-5.807, -5.352, 0.000
-7.292, -4.077, 0.000
-3.224, 2.446, -0.339
:
-5.807, -5.352
-7.292, -4.077

6.564, -1.529, 3.834, 0.566
6.502, 1.115, -2.744, 1.928
:
6.564, -1.529
6.502, 1.115

-0.485, 1.566, 0.833, -5.281, 0.412
-0.485, -2.547, 0.833, 6.263, 0.414
-0.485, 1.305, 0.833, -3.068, 0.414
-0.539, -2.983, 1.989, 4.109, 0.414
2.509, 0.408, 0.833, -0.540, 0.548
:
-0.485, 1.566
-0.485, -2.547

-6.464, 6.778, 3.588, -6.636
3.375, -4.792, -3.337, 2.329
:
-6.464, 6.778
3.375, -4.792

-2.710, -5.119, -2.112, -1.150
6.391, 3.156, 3.642, -1.054
1.542, 4.956, 1.304, -2.669
:
-2.710, -5.119
6.391, 3.156

0.428, 0.890, -1.102, -3.350, 0.682
-0.021, -0.336, -4.037, -6.892, -0.380
:
0.428, 0.890
-0.021, -0.336
